Below are the code and all the weights of a small trained network. Each question names an input and a target symbol and asks about switching units off, where a switched-off unit gives its printed mean instead of its output.

import numpy as np


def w(rows, s, z=0):
    codes = np.array(rows[::2]) - 128.0
    scale = np.full(codes.shape[1], s)
    scale[-1] = z or s
    return codes * scale


def softmax(a):
    e = np.exp(a - a.max(-1, keepdims=True))
    return e / e.sum(-1, keepdims=True)


def log_softmax(a):
    a = a - a.max(-1, keepdims=True)
    return a - np.log(np.exp(a).sum(-1, keepdims=True))


def net(x, mask):
    ids = ['αδεηθμξπστφ'.index(c) for c in x.split()]
    T = len(ids)
    res = E[ids] + P[:T]
    u = 0
    for l in range(3):
        r = res
        for j in range(2):
            rows = slice(2 * j, 2 * j + 2)
            q, k, v = (r @ M[l][rows].T for M in (Q, K, V))
            z = softmax(np.where(np.tri(T) > 0, q @ k.T / 2**0.5, -1e9)) @ v
            o = O[l][rows]
            res = res + np.where(mask[u + j], z, o[:, -1]) @ o[:, :-1]
        u += 2
    return log_softmax(res[-1] @ U[:, :-1].T + U[:, -1])


Q, K, V, O = {}, {}, {}, {}
E = w([
[188,188,149,170,139,83,99,180,136,114,104,211],'α',
[111,190,99,150,90,203,160,58,112,82,170,172],'δ',
[106,133,170,142,75,176,137,36,197,125,84,164],'ε',
[103,114,123,87,139,187,154,108,156,138,57,152],'η',
[180,172,146,84,79,143,252,77,149,162,158,141],'θ',
[92,94,91,156,65,124,80,106,161,168,49,93],'μ',
[95,51,135,84,100,119,109,122,74,149,142,109],'ξ',
[191,138,85,138,71,64,119,89,48,179,158,104],'π',
[28,211,155,98,108,124,131,96,164,167,29,37],'σ',
[128,160,28,86,85,113,169,129,113,152,144,110],'τ',
[99,189,194,153,119,128,92,54,68,139,115,122],'φ',
],0.016)
P = w([
[140,127,156,135,206,50,147,201,248,171,123,127],'0',
[30,155,150,107,108,194,91,45,13,135,151,127],'1',
[67,149,122,96,92,199,115,63,7,152,128,122],'2',
[109,140,122,67,83,204,139,87,3,160,105,121],'3',
[94,148,118,94,73,200,81,88,76,172,138,93],'4',
[87,156,128,72,77,196,91,98,55,162,152,76],'5',
[97,158,99,75,54,186,87,106,34,157,140,64],'6',
[69,167,113,75,89,193,115,109,45,154,136,79],'7',
[94,152,141,59,100,208,155,116,63,165,179,96],'8',
[23,188,207,101,105,216,116,109,124,142,70,55],'9',
[70,157,149,120,88,182,107,89,67,179,164,98],'10',
[41,183,169,138,84,187,106,97,51,154,139,89],'11',
[78,179,176,126,92,190,145,64,78,178,197,69],'12',
],0.0066)
Q[0] = w([
[119,128,141,204,61,148,116,121,118,113,108,149],'L0H1',
[119,118,133,222,121,144,89,150,153,111,115,147],'L0H1',
[106,190,113,74,2,221,130,52,44,231,101,128],'L0H2',
[155,148,149,158,151,105,102,178,110,96,126,163],'L0H2',
],0.01)
K[0] = w([
[140,139,158,101,200,77,163,154,110,74,161,188],'L0H1',
[144,82,177,112,102,80,202,182,74,116,198,138],'L0H1',
[172,254,118,128,229,60,130,155,166,68,111,200],'L0H2',
[102,81,119,131,72,140,108,117,176,107,159,148],'L0H2',
],0.0084)
V[0] = w([
[116,192,139,185,82,172,125,114,172,161,47,43],'L0H1',
[158,137,228,145,213,129,178,129,148,145,150,124],'L0H1',
[154,159,211,167,47,107,122,50,109,228,166,125],'L0H2',
[196,3,132,218,135,132,70,156,80,95,141,169],'L0H2',
],0.007)
O[0] = w([
[116,100,163,163,121,153,43,106,127,114,75,163,245],'L0H1',
[201,59,76,34,137,184,113,165,74,127,148,181,115],'L0H1',
[57,197,159,2,183,114,183,50,185,72,69,69,171],'L0H2',
[147,105,184,151,184,136,51,154,233,131,196,41,9],'L0H2',
],0.0086,0.014)
Q[1] = w([
[166,153,86,150,172,120,152,98,104,253,107,119],'L1H1',
[203,151,150,57,141,173,76,189,155,135,139,110],'L1H1',
[163,89,139,198,206,138,86,217,206,160,216,84],'L1H2',
[163,175,163,130,140,129,61,132,225,118,170,120],'L1H2',
],0.0064)
K[1] = w([
[105,128,82,72,178,122,167,117,179,141,124,150],'L1H1',
[115,139,101,82,59,122,146,60,90,3,133,220],'L1H1',
[103,94,103,117,84,180,123,46,119,156,168,89],'L1H2',
[94,196,161,191,67,173,159,95,105,96,167,84],'L1H2',
],0.0072)
V[1] = w([
[166,182,65,108,55,217,176,23,163,172,105,174],'L1H1',
[133,116,54,197,152,112,121,63,254,72,66,151],'L1H1',
[74,143,182,188,85,222,86,49,96,28,158,130],'L1H2',
[213,153,155,74,91,243,129,118,153,70,127,204],'L1H2',
],0.0069)
O[1] = w([
[45,117,159,168,137,88,53,154,107,53,109,99,251],'L1H1',
[104,14,150,82,35,126,145,190,65,12,231,85,137],'L1H1',
[138,192,83,52,223,140,54,186,58,58,60,254,122],'L1H2',
[142,49,5,214,199,153,191,95,174,86,50,126,178],'L1H2',
],0.0077,0.02)
Q[2] = w([
[136,73,88,38,98,140,207,145,110,178,145,113],'L2H1',
[231,123,129,181,204,151,35,253,195,69,165,112],'L2H1',
[79,142,105,109,12,208,82,53,3,91,99,232],'L2H2',
[123,183,165,95,118,156,74,161,113,88,206,105],'L2H2',
],0.0062)
K[2] = w([
[155,92,109,67,49,96,185,56,177,103,153,156],'L2H1',
[32,229,121,92,75,239,98,77,2,146,147,53],'L2H1',
[251,154,153,145,167,37,129,161,195,26,104,128],'L2H2',
[122,188,165,173,165,198,114,108,65,167,129,160],'L2H2',
],0.006)
V[2] = w([
[189,79,182,115,208,182,91,132,116,154,98,197],'L2H1',
[138,213,82,64,185,87,128,1,80,153,143,88],'L2H1',
[113,104,203,80,69,134,98,137,130,169,53,105],'L2H2',
[87,33,240,65,109,121,121,81,213,90,139,59],'L2H2',
],0.0072)
O[2] = w([
[122,123,105,107,113,50,127,8,249,125,137,129,1],'L2H1',
[101,63,108,21,228,89,159,151,15,154,157,131,117],'L2H1',
[80,130,66,236,125,44,136,99,158,138,252,170,250],'L2H2',
[209,241,5,140,166,114,151,121,68,116,254,109,186],'L2H2',
],0.0075,0.0079)
U = w([
[159,140,99,126,168,142,142,132,156,157,120,187,152],'α',
[194,132,153,33,106,176,130,175,125,86,80,185,249],'δ',
[195,164,36,139,209,138,93,89,178,48,107,174,106],'ε',
[138,63,99,182,126,168,130,74,205,173,161,137,248],'η',
[139,67,81,155,181,178,246,110,99,111,92,96,19],'θ',
[123,135,126,64,33,118,149,137,165,38,176,107,13],'μ',
[116,144,76,103,165,163,173,93,172,254,140,210,233],'ξ',
[117,137,104,118,225,150,141,188,135,105,185,168,161],'π',
[46,90,90,142,117,80,185,141,149,141,141,252,3],'σ',
[127,147,160,151,114,212,175,229,118,166,133,173,88],'τ',
[109,73,80,7,161,55,168,29,161,61,154,144,16],'φ',
],0.004,0.0044)

Each question gives the input, a string of symbols that net reads in full, and the target symbol t.
The units are the heads (2 rows each of Q, K, V and O). Each row of codes is followed by its name. A weight is (code - 128) times the scale printed after its matrix; where a second scale follows, it is the last column's (O and U).
mask holds one flag per head, layer by layer. A switched-off head (its flag False) gives its mean, the last column of its rows in O, instead of its output. The means were averaged over made-up inputs and are rounded, as every weight is.
A unit's drop is (log p(t) with every unit on - log p(t) with that unit switched off) / (log p(t) with every unit on - log p(t) with every unit switched off).
The circuit of an input: a set's keep is (log p(t) with only the set's units on - log p(t) with every unit switched off) / (log p(t) with every unit on - log p(t) with every unit switched off). Starting from all 6 units, units are removed one at a time, each time the one whose removal leaves the highest keep (on an exact tie, the one counted first), for as long as the keep stays at least 0.8.
circuit, biggest first: the units of the circuit, biggest drop first
most important unit: the unit with the biggest drop
which heads matter: for each layer, one digit per head in row order, 1 if its drop is at least 0.15 and else 0, layers parted by /
drop when u is switched off: that unit's drop, to one decimal
input θ σ μ θ σ, target θ: circuit, biggest first -> (L1H2, L0H1, L2H1, L0H2)
input φ σ σ σ ξ π ξ ε σ π φ, target φ: most important unit -> L2H1
input π ε τ, target π: which heads matter -> 11 / 01 / 11
input ξ θ ε μ, target ξ: circuit, biggest first -> (L1H1, L0H2, L0H1)
input δ σ τ ε, target δ: circuit, biggest first -> (L2H2, L1H2)
input φ ε ε σ σ, target φ: circuit, biggest first -> (L2H1, L0H2, L1H2)
input ξ σ φ δ α φ σ ε σ σ π σ η, target δ: circuit, biggest first -> (L1H2, L2H2)
input τ σ σ ξ θ σ ε π θ σ θ π ε, target τ: which heads matter -> 10 / 01 / 10
input ε θ θ, target ε: which heads matter -> 00 / 10 / 11
input τ τ ε σ σ σ σ, target τ: circuit, biggest first -> (L2H1, L1H2, L0H1)
input ε σ θ σ ξ, target ε: which heads matter -> 00 / 10 / 11
input φ π θ θ θ ξ, target φ: which heads matter -> 01 / 00 / 10
input σ σ σ σ η σ ε, target σ: circuit, biggest first -> (L0H2, L2H2)
input σ σ η, target σ: which heads matter -> 01 / 00 / 01
input φ σ φ θ π φ σ η, target φ: most important unit -> L2H1
input π σ μ σ, target π: circuit, biggest first -> (L0H2, L1H2, L2H2, L2H1)
input α σ ε σ, target η: circuit, biggest first -> (L0H2, L2H1)
input π θ φ ε, target π: circuit, biggest first -> (L0H2, L1H2, L2H1, L2H2)
input π θ σ π ξ, target π: drop when L0H1 is switched off -> 0.2
input θ σ σ η, target θ: most important unit -> L1H2
input τ ε σ ξ σ σ σ θ ε, target τ: drop when L2H1 is switched off -> 0.6
input θ μ σ σ σ τ η, target θ: drop when L2H2 is switched off -> 0.1
